Below is a small trained network, with its code and all its weights. Each question gives an input and a class and asks what happens when units are switched off, that is, made to give their printed mean instead of their output.

import numpy as np


def w(rows, s, z=0):
    codes = np.array(rows[::2]) - 128.0
    scale = np.full(codes.shape[1], s)
    scale[-1] = z or s
    return codes * scale


def f(y):
    return np.maximum(y, 0)


def log_softmax(a):
    a = a - a.max(-1, keepdims=True)
    return a - np.log(np.exp(a).sum(-1, keepdims=True))


def net(x, mask):
    res = np.array(x, float).reshape(1, 3) / 4 @ E
    y = f(res @ A[0][:, :-1].T + A[0][:, -1])
    res = res + np.where(mask, y, B[0][:, -1]) @ B[0][:, :-1]
    return log_softmax(res[-1] @ U[:, :-1].T + U[:, -1])


A, B = {}, {}
E = w([
[187,94,46],'x0',
[113,6,143],'x1',
[44,139,81],'x2',
],0.015)
A[0] = w([
[120,161,56,103],'n1',
[106,171,41,103],'n2',
[107,98,172,135],'n3',
[142,202,86,170],'n4',
[110,58,122,102],'n5',
[170,107,76,171],'n6',
[135,78,202,138],'n7',
[116,92,127,105],'n8',
[170,204,145,133],'n9',
[101,196,182,138],'n10',
[145,89,199,133],'n11',
[195,81,67,9],'n12',
[46,121,93,148],'n13',
[175,99,75,65],'n14',
[173,102,79,152],'n15',
[110,49,153,165],'n16',
[108,71,120,71],'n17',
[83,160,190,150],'n18',
[69,117,115,173],'n19',
[82,9,88,193],'n20',
[170,102,81,72],'n21',
[102,57,113,43],'n22',
[161,201,172,40],'n23',
[57,119,100,76],'n24',
[130,120,146,125],'n25',
[49,185,197,32],'n26',
[178,96,75,56],'n27',
[206,119,123,133],'n28',
[150,197,140,113],'n29',
[184,138,144,191],'n30',
[214,107,81,126],'n31',
[90,71,118,92],'n32',
[253,148,172,81],'n33',
[104,58,115,49],'n34',
[94,121,44,96],'n35',
[108,101,187,132],'n36',
[20,79,163,9],'n37',
[83,158,156,206],'n38',
[171,119,45,161],'n39',
[144,93,254,132],'n40',
[204,113,95,126],'n41',
[123,178,7,107],'n42',
[136,108,202,142],'n43',
],0.013,0.011)
B[0] = w([
[163,49,65,158],'n1',
[197,76,88,168],'n2',
[148,103,93,170],'n3',
[151,109,63,188],'n4',
[112,160,145,178],'n5',
[125,143,84,184],'n6',
[181,75,108,193],'n7',
[83,165,133,151],'n8',
[75,174,171,182],'n9',
[109,175,142,190],'n10',
[188,89,104,185],'n11',
[132,109,217,163],'n12',
[67,196,124,182],'n13',
[112,136,184,159],'n14',
[78,164,105,180],'n15',
[142,86,144,210],'n16',
[85,191,107,158],'n17',
[84,141,152,190],'n18',
[100,168,94,177],'n19',
[138,134,206,251],'n20',
[120,151,198,156],'n21',
[59,242,54,162],'n22',
[156,73,254,162],'n23',
[85,147,215,156],'n24',
[138,114,118,140],'n25',
[58,196,35,180],'n26',
[109,130,183,159],'n27',
[57,143,155,174],'n28',
[81,162,188,170],'n29',
[131,122,209,182],'n30',
[72,170,148,186],'n31',
[66,170,147,167],'n32',
[56,239,99,186],'n33',
[75,185,86,163],'n34',
[159,97,110,163],'n35',
[184,106,104,175],'n36',
[176,68,193,170],'n37',
[115,88,207,195],'n38',
[120,133,72,190],'n39',
[161,70,114,212],'n40',
[94,155,140,176],'n41',
[184,68,61,182],'n42',
[152,83,87,181],'n43',
],0.0093,0.018)
U = w([
[129,129,234,79],'0',
[95,207,90,254],'1',
[252,39,92,4],'2',
],0.014,0.00025)

Each question gives the input, the list of numbers given to net, and the class t.
The units are the neurons (one row each of A and B). Each row of codes is followed by its name. A weight is (code - 128) times the scale printed after its matrix; where a second scale follows, it is the last column's (A, B and U).
mask holds one flag per neuron, in row order. A switched-off neuron (its flag False) gives its mean, the last column of its row in B, instead of its output. The means were averaged over made-up inputs and are rounded, as every weight is.
A unit's drop is (log p(t) with every unit on - log p(t) with that unit switched off) / (log p(t) with every unit on - log p(t) with every unit switched off).
The circuit of an input: a set's keep is (log p(t) with only the set's units on - log p(t) with every unit switched off) / (log p(t) with every unit on - log p(t) with every unit switched off). Starting from the 12 units with the biggest drops (on a tie, the unit counted first), units are removed one at a time, each time the one whose removal leaves the highest keep (on an exact tie, the one counted first), for as long as the keep stays at least 0.8.
circuit, biggest first: the units of the circuit, biggest drop first
unit that matters most: the unit with the biggest drop
k most important neurons: the k neurons with the biggest drops, biggest first
drop of u: that unit's drop, to one decimal
input [4,-3,-6], class 1: circuit, biggest first => [n33]
input [-5,-8,-2], class 0: 2 most important neurons => [n23, n38]
input [2,7,2], class 1: 3 most important neurons => [n22, n34, n38]
input [8,-4,1], class 2: 3 most important neurons => [n42, n2, n1]
input [-8,-2,2], class 1: 2 most important neurons => [n26, n20]
input [4,8,2], class 1: 2 most important neurons => [n22, n34]
input [6,-4,1], class 2: 3 most important neurons => [n42, n2, n1]
input [-1,4,8], class 0: 2 most important neurons => [n37, n20]
input [-1,-7,-1], class 0: 2 most important neurons => [n23, n22]
input [1,8,7], class 1: 4 most important neurons => [n22, n34, n13, n17]
input [7,0,7], class 2: 2 most important neurons => [n42, n2]
input [8,6,-6], class 0: 2 most important neurons => [n12, n20]
input [4,6,2], class 1: drop of n22 => 1.0
input [-4,3,8], class 0: unit that matters most => n37
input [6,0,-6], class 1: drop of n6 => 0.4
input [6,8,4], class 1: drop of n22 => 2.5
input [1,8,2], class 1: drop of n29 => 0.1
